Below is a small trained network, with its code and all its weights. Each question gives an input and a class and asks what happens when units are switched off, that is, made to give their printed mean instead of their output.

import numpy as np


def w(rows, s, z=0):
    codes = np.array(rows[::2]) - 128.0
    scale = np.full(codes.shape[1], s)
    scale[-1] = z or s
    return codes * scale


def norm(h):
    return h / np.sqrt((h * h).mean(-1, keepdims=True) + 1e-5)


def f(y):
    return y / 2 * (1 + np.tanh(0.7978845608 * (y + 0.044715 * y**3)))


def log_softmax(a):
    a = a - a.max(-1, keepdims=True)
    return a - np.log(np.exp(a).sum(-1, keepdims=True))


def net(x, mask):
    res = np.array(x, float).reshape(1, 4) / 4 @ E
    u = 0
    for l in range(4):
        y = f(norm(res) @ A[l][:, :-1].T + A[l][:, -1])
        res = res + np.where(mask[u : u + 8], y, B[l][:, -1]) @ B[l][:, :-1]
        u += 8
    return log_softmax(norm(res)[-1] @ U[:, :-1].T + U[:, -1])


A, B = {}, {}
E = w([
[225,150,73,42,162,140,174,144,125,67,59],'x0',
[175,181,175,113,117,136,63,17,208,99,149],'x1',
[123,181,132,219,213,143,134,35,166,107,111],'x2',
[179,3,148,96,217,204,131,95,121,155,134],'x3',
],0.0063)
A[0] = w([
[138,147,163,81,210,229,91,25,94,106,99,81],'L0N1',
[183,24,133,19,152,126,96,182,48,130,164,74],'L0N2',
[119,92,159,127,122,123,185,164,106,98,88,5],'L0N3',
[199,209,120,64,133,84,120,100,150,121,162,104],'L0N4',
[113,230,94,199,143,151,248,189,115,70,148,92],'L0N5',
[78,50,126,138,196,134,173,147,83,164,149,87],'L0N6',
[207,116,114,2,49,123,172,119,59,78,99,54],'L0N7',
[130,183,85,139,131,60,249,202,95,65,123,45],'L0N8',
],0.0054,0.0032)
B[0] = w([
[130,102,150,181,174,205,75,77,210,206,92,213],'L0N1',
[143,160,44,121,186,111,254,127,156,175,184,253],'L0N2',
[94,105,7,137,171,156,123,132,38,158,195,122],'L0N3',
[138,51,206,164,114,179,208,160,63,160,76,187],'L0N4',
[215,96,93,67,128,103,63,147,99,200,89,213],'L0N5',
[156,145,176,167,35,151,161,94,63,44,97,198],'L0N6',
[144,168,149,51,182,94,211,154,158,113,206,230],'L0N7',
[84,172,29,149,165,150,55,180,126,102,81,208],'L0N8',
],0.0062,0.0043)
A[1] = w([
[145,123,163,194,131,143,67,21,126,101,126,140],'L1N1',
[174,112,118,150,183,178,92,2,119,105,97,97],'L1N2',
[142,234,133,46,144,163,86,87,187,79,125,156],'L1N3',
[148,94,36,110,127,44,101,88,156,184,105,97],'L1N4',
[158,45,58,187,154,182,117,132,179,150,99,45],'L1N5',
[131,60,117,119,113,149,228,143,22,51,118,87],'L1N6',
[92,55,116,98,168,146,144,178,127,72,143,2],'L1N7',
[87,125,119,155,176,117,33,201,105,118,88,124],'L1N8',
],0.0056,0.0025)
B[1] = w([
[156,173,65,110,253,79,168,118,162,160,228,252],'L1N1',
[214,40,178,224,146,137,174,206,199,165,136,241],'L1N2',
[138,16,120,138,135,194,161,70,58,84,118,198],'L1N3',
[127,190,165,137,163,118,120,100,133,139,158,148],'L1N4',
[155,48,166,113,90,177,147,146,122,98,116,174],'L1N5',
[98,127,161,102,6,169,145,43,125,104,177,211],'L1N6',
[141,108,47,100,123,116,141,104,112,186,159,128],'L1N7',
[113,176,167,27,148,234,53,158,91,191,145,171],'L1N8',
],0.006,0.0041)
A[2] = w([
[199,122,163,91,120,164,191,137,192,81,84,208],'L2N1',
[114,91,75,179,116,218,125,63,96,172,169,84],'L2N2',
[133,96,221,87,70,217,184,109,2,80,117,58],'L2N3',
[193,120,94,14,86,152,152,191,153,56,95,63],'L2N4',
[136,135,176,87,103,88,138,143,107,32,118,120],'L2N5',
[108,184,120,151,97,81,89,97,152,145,183,53],'L2N6',
[92,152,45,138,161,114,62,172,73,86,11,3],'L2N7',
[106,134,208,105,140,146,41,141,115,107,114,47],'L2N8',
],0.0068,0.0015)
B[2] = w([
[153,103,140,187,151,166,98,132,200,123,148,254],'L2N1',
[147,131,92,132,130,108,132,10,117,44,24,195],'L2N2',
[49,191,65,200,54,99,71,49,132,64,93,212],'L2N3',
[143,234,127,113,82,76,110,138,175,118,188,242],'L2N4',
[89,140,213,125,85,160,81,147,241,129,116,141],'L2N5',
[127,70,188,94,152,133,122,176,56,112,159,177],'L2N6',
[174,215,108,150,175,169,43,254,46,137,18,208],'L2N7',
[118,57,199,163,154,69,150,143,119,121,197,130],'L2N8',
],0.0066,0.0048)
A[3] = w([
[179,110,130,212,223,114,112,63,149,125,207,210],'L3N1',
[83,88,196,119,63,105,105,179,89,157,162,69],'L3N2',
[202,105,156,96,161,58,71,109,127,137,61,1],'L3N3',
[6,171,79,145,84,95,34,161,85,158,182,44],'L3N4',
[85,175,48,96,26,109,157,199,77,178,67,112],'L3N5',
[3,119,181,130,59,94,73,87,38,134,132,37],'L3N6',
[165,247,87,122,85,169,54,126,74,82,53,65],'L3N7',
[108,98,84,178,74,103,100,12,76,136,162,156],'L3N8',
],0.0052,0.0022)
B[3] = w([
[32,155,146,99,76,116,55,177,52,168,132,253],'L3N1',
[162,141,148,113,186,53,175,117,143,71,77,147],'L3N2',
[106,106,126,190,135,172,129,105,129,163,123,123],'L3N3',
[208,90,82,87,179,100,142,114,169,47,62,181],'L3N4',
[112,132,108,202,171,254,52,74,121,214,68,198],'L3N5',
[225,44,173,121,142,137,217,152,109,86,135,171],'L3N6',
[61,96,92,158,149,86,68,161,88,114,38,184],'L3N7',
[69,132,87,72,96,103,179,119,86,144,46,169],'L3N8',
],0.0066)
U = w([
[4,160,170,151,140,94,53,114,72,197,198,69],'0',
[168,64,200,90,152,55,159,157,107,77,145,134],'1',
[106,177,150,125,45,122,73,119,204,69,126,5],'2',
[78,78,65,142,69,148,178,53,63,96,73,130],'3',
[175,47,165,195,199,204,107,76,185,180,127,220],'4',
[176,158,67,35,132,154,194,143,167,149,234,106],'5',
[146,160,77,126,163,147,44,217,79,137,44,163],'6',
],0.015,0.0016)

Each question gives the input, the list of numbers given to net, and the class t.
The units are the neurons (one row each of A and B). Each row of codes is followed by its name. A weight is (code - 128) times the scale printed after its matrix; where a second scale follows, it is the last column's (A, B and U).
mask holds one flag per neuron, layer by layer. A switched-off neuron (its flag False) gives its mean, the last column of its row in B, instead of its output. The means were averaged over made-up inputs and are rounded, as every weight is.
A unit's drop is (log p(t) with every unit on - log p(t) with that unit switched off) / (log p(t) with every unit on - log p(t) with every unit switched off).
The circuit of an input: a set's keep is (log p(t) with only the set's units on - log p(t) with every unit switched off) / (log p(t) with every unit on - log p(t) with every unit switched off). Starting from the 12 units with the biggest drops (on a tie, the unit counted first), units are removed one at a time, each time the one whose removal leaves the highest keep (on an exact tie, the one counted first), for as long as the keep stays at least 0.8.
circuit, biggest first: the units of the circuit, biggest drop first
unit that matters most: the unit with the biggest drop
top k neurons: the k neurons with the biggest drops, biggest first
k most important neurons of layer l: the k neurons of layer l with the biggest drops, biggest first
drop when u is switched off: that unit's drop, to one decimal
input [-6,-5,7,3], class 0: unit that matters most => L1N1
input [1,-8,-7,1], class 5: top 3 neurons => (L0N2, L0N7, L0N4)
input [-8,1,3,-3], class 1: top 2 neurons => (L2N6, L0N1)
input [0,7,3,-4], class 0: circuit, biggest first => (L3N1, L1N1)
input [0,-8,8,8], class 3: circuit, biggest first => (L0N6, L2N3)
input [-3,8,-8,5], class 5: top 4 neurons => (L0N2, L3N5, L1N2, L3N7)
input [-2,8,0,-3], class 0: circuit, biggest first => (L3N1, L1N1)
input [7,1,-2,8], class 5: top 4 neurons => (L0N2, L0N7, L3N5, L2N4)
input [7,5,7,-7], class 4: 2 most important neurons of layer 1 => (L1N2, L1N3)
input [1,5,-6,7], class 5: top 2 neurons => (L0N2, L0N7)
input [3,4,-5,-1], class 5: 2 most important neurons of layer 0 => (L0N7, L0N2)
input [5,-1,0,4], class 5: top 2 neurons => (L0N7, L0N2)
input [-8,3,-3,8], class 0: 2 most important neurons of layer 0 => (L0N5, L0N4)
input [-7,1,3,4], class 0: circuit, biggest first => (L3N1)
input [-6,0,5,4], class 0: top 2 neurons => (L3N1, L1N1)
input [-1,1,0,0], class 0: top 2 neurons => (L3N1, L0N7)
input [-8,5,5,2], class 0: drop when L3N1 is switched off => 1.2
input [-1,0,-6,2], class 5: drop when L0N2 is switched off => 0.2
input [-5,1,4,-8], class 1: drop when L2N6 is switched off => 0.3
input [7,7,-2,3], class 4: top neuron => (L0N1)
